Below is a small trained network, with its code and all its weights. Each question gives an input and a class and asks what happens when units are switched off, that is, made to give their printed mean instead of their output.

import numpy as np


def w(rows, s, z=0):
    codes = np.array(rows[::2]) - 128.0
    scale = np.full(codes.shape[1], s)
    scale[-1] = z or s
    return codes * scale


def f(y):
    return np.maximum(y, 0)


def log_softmax(a):
    a = a - a.max(-1, keepdims=True)
    return a - np.log(np.exp(a).sum(-1, keepdims=True))


def net(x, mask):
    res = np.array(x, float).reshape(1, 6) / 4 @ E
    y = f(res @ A[0][:, :-1].T + A[0][:, -1])
    res = res + np.where(mask, y, B[0][:, -1]) @ B[0][:, :-1]
    return log_softmax(res[-1] @ U[:, :-1].T + U[:, -1])


A, B = {}, {}
E = w([
[132,127,127,128],'x0',
[131,128,128,128],'x1',
[120,183,137,9],'x2',
[225,159,78,129],'x3',
[154,1,122,87],'x4',
[188,125,237,128],'x5',
],0.0089)
A[0] = w([
[118,112,53,111,82],'neuron 0',
[144,107,109,96,82],'neuron 1',
[199,120,80,220,103],'neuron 2',
[109,107,64,157,119],'neuron 3',
[77,116,109,126,150],'neuron 4',
[122,77,83,108,85],'neuron 5',
[79,134,131,111,143],'neuron 6',
[104,181,136,171,44],'neuron 7',
[151,60,152,113,82],'neuron 8',
[164,143,176,120,99],'neuron 9',
[129,122,89,141,131],'neuron 10',
[178,94,208,157,104],'neuron 11',
[47,95,48,118,148],'neuron 12',
[143,148,128,29,37],'neuron 13',
[119,114,51,123,96],'neuron 14',
[75,158,154,66,135],'neuron 15',
[129,63,129,95,57],'neuron 16',
[131,32,57,98,31],'neuron 17',
[140,144,136,79,53],'neuron 18',
[137,72,108,137,103],'neuron 19',
[130,63,161,242,74],'neuron 20',
[237,166,50,118,185],'neuron 21',
[131,198,143,136,131],'neuron 22',
[121,125,191,144,99],'neuron 23',
[77,97,144,163,94],'neuron 24',
[109,177,136,161,132],'neuron 25',
[116,178,135,173,2],'neuron 26',
[62,97,165,113,209],'neuron 27',
[91,175,128,170,26],'neuron 28',
[146,162,92,135,116],'neuron 29',
[137,64,153,94,81],'neuron 30',
[143,164,161,63,80],'neuron 31',
[92,152,59,128,71],'neuron 32',
[170,120,145,246,62],'neuron 33',
[47,144,186,142,114],'neuron 34',
[95,135,79,158,195],'neuron 35',
[146,73,116,119,53],'neuron 36',
[92,84,133,212,21],'neuron 37',
],0.013,0.0044)
B[0] = w([
[125,149,162,119,165],'neuron 0',
[120,139,88,167,151],'neuron 1',
[109,115,107,68,228],'neuron 2',
[129,156,175,77,177],'neuron 3',
[150,125,167,126,169],'neuron 4',
[183,151,127,143,171],'neuron 5',
[149,102,126,112,167],'neuron 6',
[181,147,87,132,165],'neuron 7',
[194,164,145,145,200],'neuron 8',
[129,165,203,104,182],'neuron 9',
[118,140,157,108,155],'neuron 10',
[122,169,174,101,236],'neuron 11',
[135,147,197,119,206],'neuron 12',
[80,145,52,90,192],'neuron 13',
[88,178,185,102,169],'neuron 14',
[112,110,85,124,199],'neuron 15',
[143,164,65,165,182],'neuron 16',
[181,169,101,137,205],'neuron 17',
[79,164,111,97,159],'neuron 18',
[122,132,88,159,183],'neuron 19',
[76,158,105,60,255],'neuron 20',
[147,2,170,129,247],'neuron 21',
[173,123,83,168,190],'neuron 22',
[158,135,182,140,179],'neuron 23',
[165,67,68,73,178],'neuron 24',
[185,122,113,141,177],'neuron 25',
[174,169,82,132,156],'neuron 26',
[161,51,132,149,217],'neuron 27',
[149,149,116,143,160],'neuron 28',
[135,124,136,157,160],'neuron 29',
[168,175,113,159,194],'neuron 30',
[67,126,88,81,193],'neuron 31',
[143,158,156,127,167],'neuron 32',
[82,135,83,86,232],'neuron 33',
[188,95,126,125,202],'neuron 34',
[152,117,164,120,184],'neuron 35',
[167,163,110,139,170],'neuron 36',
[99,122,82,91,196],'neuron 37',
],0.0089,0.009)
U = w([
[61,163,43,81,44],'0',
[205,211,71,217,50],'1',
[127,131,137,154,253],'2',
[149,42,146,155,165],'3',
[114,223,231,127,74],'4',
[128,131,122,153,205],'5',
[68,50,139,254,70],'6',
],0.011)

Each question gives the input, the list of numbers given to net, and the class t.
The units are the neurons (one row each of A and B). Each row of codes is followed by its name. A weight is (code - 128) times the scale printed after its matrix; where a second scale follows, it is the last column's (A, B and U).
mask holds one flag per neuron, in row order. A switched-off neuron (its flag False) gives its mean, the last column of its row in B, instead of its output. The means were averaged over made-up inputs and are rounded, as every weight is.
A unit's drop is (log p(t) with every unit on - log p(t) with that unit switched off) / (log p(t) with every unit on - log p(t) with every unit switched off).
The circuit of an input: a set's keep is (log p(t) with only the set's units on - log p(t) with every unit switched off) / (log p(t) with every unit on - log p(t) with every unit switched off). Starting from the 12 units with the biggest drops (on a tie, the unit counted first), units are removed one at a time, each time the one whose removal leaves the highest keep (on an exact tie, the one counted first), for as long as the keep stays at least 0.8.
circuit, biggest first: the units of the circuit, biggest drop first
most important unit: the unit with the biggest drop
top k neurons: the k neurons with the biggest drops, biggest first
drop of u: that unit's drop, to one decimal
input [-2,3,-3,4,2,8], class 4: circuit, biggest first => (neuron 11; neuron 9)
input [-6,-8,2,7,-6,-4], class 2: most important unit => neuron 21
input [-7,-3,4,-2,-8,7], class 1: circuit, biggest first => (neuron 22; neuron 7)
input [-3,2,-7,2,7,-5], class 0: top 3 neurons => (neuron 20; neuron 2; neuron 37)
input [7,-1,-7,5,5,8], class 4: circuit, biggest first => (neuron 11; neuron 20)
input [-3,-2,-6,3,6,-4], class 0: circuit, biggest first => (neuron 20; neuron 2)
input [-2,3,-4,0,-3,8], class 4: circuit, biggest first => (neuron 11; neuron 9)
input [5,-8,4,6,-6,8], class 2: top 2 neurons => (neuron 21; neuron 22)
input [-3,0,-7,5,-5,2], class 0: circuit, biggest first => (neuron 33; neuron 2)
input [-3,3,6,6,-3,-7], class 4: top 2 neurons => (neuron 14; neuron 32)
input [5,-6,-6,-8,-1,-4], class 3: circuit, biggest first => (neuron 27; neuron 24)
input [-2,4,5,3,3,3], class 0: top 4 neurons => (neuron 13; neuron 31; neuron 27; neuron 18)
input [-4,-6,-6,4,5,5], class 0: top 3 neurons => (neuron 20; neuron 33; neuron 2)
input [1,6,0,7,-4,-5], class 3: circuit, biggest first => (neuron 21)
input [2,7,2,4,0,8], class 4: top 3 neurons => (neuron 9; neuron 11; neuron 27)
input [-3,-5,3,-4,4,8], class 4: top 3 neurons => (neuron 11; neuron 21; neuron 9)
input [6,-2,-8,-8,1,-3], class 0: top 4 neurons => (neuron 20; neuron 37; neuron 21; neuron 33)
input [3,-1,-8,-8,0,6], class 0: top 4 neurons => (neuron 20; neuron 33; neuron 37; neuron 21)
input [1,-2,1,-2,-5,-5], class 1: circuit, biggest first => (neuron 21; neuron 20; neuron 2)
input [6,6,8,-4,-2,4], class 0: circuit, biggest first => (neuron 13)
input [-6,5,-8,-5,8,-1], class 0: top 2 neurons => (neuron 20; neuron 37)
input [-5,-4,-8,7,-3,2], class 0: circuit, biggest first => (neuron 33; neuron 2)
input [-2,-6,-7,-4,2,5], class 0: circuit, biggest first => (neuron 20; neuron 33)
input [6,0,4,-5,7,8], class 4: top 3 neurons => (neuron 11; neuron 9; neuron 21)
input [0,3,-7,6,4,5], class 0: drop of neuron 2 => 0.2
input [6,1,-1,4,6,6], class 1: drop of neuron 16 => 0.2
